A = [146 128 129 124 128 118 132 130 126 120 122 123 140  99 133]
A[0]: 146
A[10]: 122
A[14]: 133

X =
[[130 105 120 125 123 135 118 123 129 136 106 120 117 140 111 126]
 [125 119 118 119 121 136 117 131 131 135 111 125 115 144 125 124]
 [130 118 122 123 131 132 121 124 140 116 114 108 129 142 119 134]
 [125 125 130 129 112 134 128 141 131 128 124 130  99 129 123 128]
 [125 119 120 112 123 142 116 126 130 138 107 119 118 137 121 123]
 [131 125 120 127 125 127 121 127 138 118 118 108 124 142 118 136]
 [125 115 120 119 131 134 116 120 131 139 103 115 121 145 112 124]
 [128 105 123 120 137 151 102 125 112 134 124 123 138 132 127 122]
 [130 126 121 127 116 128 126 142 130 115 122 116 114 141 128 131]
 [131 118 130 121 116 136 122 141 133 132 113 126 107 133 128 120]]
X[0, 0] -> 130
X[2, 8] -> 140
X[4, 13] -> 137
X[3, 5] -> 134
X[2, 15] -> 134
X[6] -> [125, 115, 120, 119, 131, 134, 116, 120, 131, 139, 103, 115, 121, 145, 112, 124]
X[8, 1] -> 126
X[6, 0] -> 125
X[5] -> [131, 125, 120, 127, 125, 127, 121, 127, 138, 118, 118, 108, 124, 142, 118, 136]
X[5, 7] -> 127
X[:, 15] -> [126, 124, 134, 128, 123, 136, 124, 122, 131, 120]
X[9, 2] -> 130
X[6, 10] -> 103
X[:, 1] -> [105, 119, 118, 125, 119, 125, 115, 105, 126, 118]
X[0, 14] -> 111
X[4] -> [125, 119, 120, 112, 123, 142, 116, 126, 130, 138, 107, 119, 118, 137, 121, 123]
X[1, 5] -> 136
X[1] -> [125, 119, 118, 119, 121, 136, 117, 131, 131, 135, 111, 125, 115, 144, 125, 124]
X[8, 13] -> 141
X[7, 15] -> 122
X[5, 13] -> 142
X[3, 1] -> 125
X[3] -> [125, 125, 130, 129, 112, 134, 128, 141, 131, 128, 124, 130, 99, 129, 123, 128]
X[0] -> [130, 105, 120, 125, 123, 135, 118, 123, 129, 136, 106, 120, 117, 140, 111, 126]
X[9, 12] -> 107
X[0, 9] -> 136
X[:, 13] -> [140, 144, 142, 129, 137, 142, 145, 132, 141, 133]
X[8, 15] -> 131
X[2, 9] -> 116
X[0, 7] -> 123
X[4, 2] -> 120
X[0, 2] -> 120
X[2, 10] -> 114
X[:, 4] -> [123, 121, 131, 112, 123, 125, 131, 137, 116, 116]
X[:, 9] -> [136, 135, 116, 128, 138, 118, 139, 134, 115, 132]
X[9, 14] -> 128
X[6, 6] -> 116
X[2, 13] -> 142

m = [139 119 152 116 126 129]
m[-6] -> 139
m[3] -> 116

data =
[[134 130 125 121 136 116 154 108 141 121 128 127 127]
 [142 119 134 130 125 121 136 116 154 108 141 121 128]
 [131 135 118 142 119 134 130 125 121 136 116 154 108]
 [118 142 119 134 130 125 121 136 116 154 108 141 121]
 [135 118 142 119 134 130 125 121 136 116 154 108 141]
 [120 131 125 131 135 118 142 119 134 130 125 121 136]
 [125 131 135 118 142 119 134 130 125 121 136 116 154]
 [131 125 131 135 118 142 119 134 130 125 121 136 116]
 [119 134 130 125 121 136 116 154 108 141 121 128 127]]
data[0][0] -> 134
data[3] -> [118, 142, 119, 134, 130, 125, 121, 136, 116, 154, 108, 141, 121]
data[:, 8] -> [141, 154, 121, 116, 136, 134, 125, 130, 108]
data[2][12] -> 108
data[5] -> [120, 131, 125, 131, 135, 118, 142, 119, 134, 130, 125, 121, 136]
data[8][3] -> 125
data[1][5] -> 121
data[6][9] -> 121
data[:, 1] -> [130, 119, 135, 142, 118, 131, 131, 125, 134]
data[4][4] -> 134
data[1][3] -> 130
data[7] -> [131, 125, 131, 135, 118, 142, 119, 134, 130, 125, 121, 136, 116]
data[8] -> [119, 134, 130, 125, 121, 136, 116, 154, 108, 141, 121, 128, 127]
data[6][0] -> 125
data[6][10] -> 136
data[7][1] -> 125
data[1][7] -> 116
data[7][7] -> 134
data[:, 7] -> [108, 116, 125, 136, 121, 119, 130, 134, 154]
data[2][4] -> 119
data[7][12] -> 116
data[8][0] -> 119
data[4][5] -> 130
data[0][7] -> 108
data[3][4] -> 130
data[5][1] -> 131
data[:, 3] -> [121, 130, 142, 134, 119, 131, 118, 135, 125]
data[3][0] -> 118
data[:, 9] -> [121, 108, 136, 154, 116, 130, 121, 125, 141]
data[6] -> [125, 131, 135, 118, 142, 119, 134, 130, 125, 121, 136, 116, 154]
data[:, 4] -> [136, 125, 119, 130, 134, 135, 142, 118, 121]
data[:, 11] -> [127, 121, 154, 141, 108, 121, 116, 136, 128]
data[2] -> [131, 135, 118, 142, 119, 134, 130, 125, 121, 136, 116, 154, 108]
data[0] -> [134, 130, 125, 121, 136, 116, 154, 108, 141, 121, 128, 127, 127]
data[:, 12] -> [127, 128, 108, 121, 141, 136, 154, 116, 127]
data[4][3] -> 119
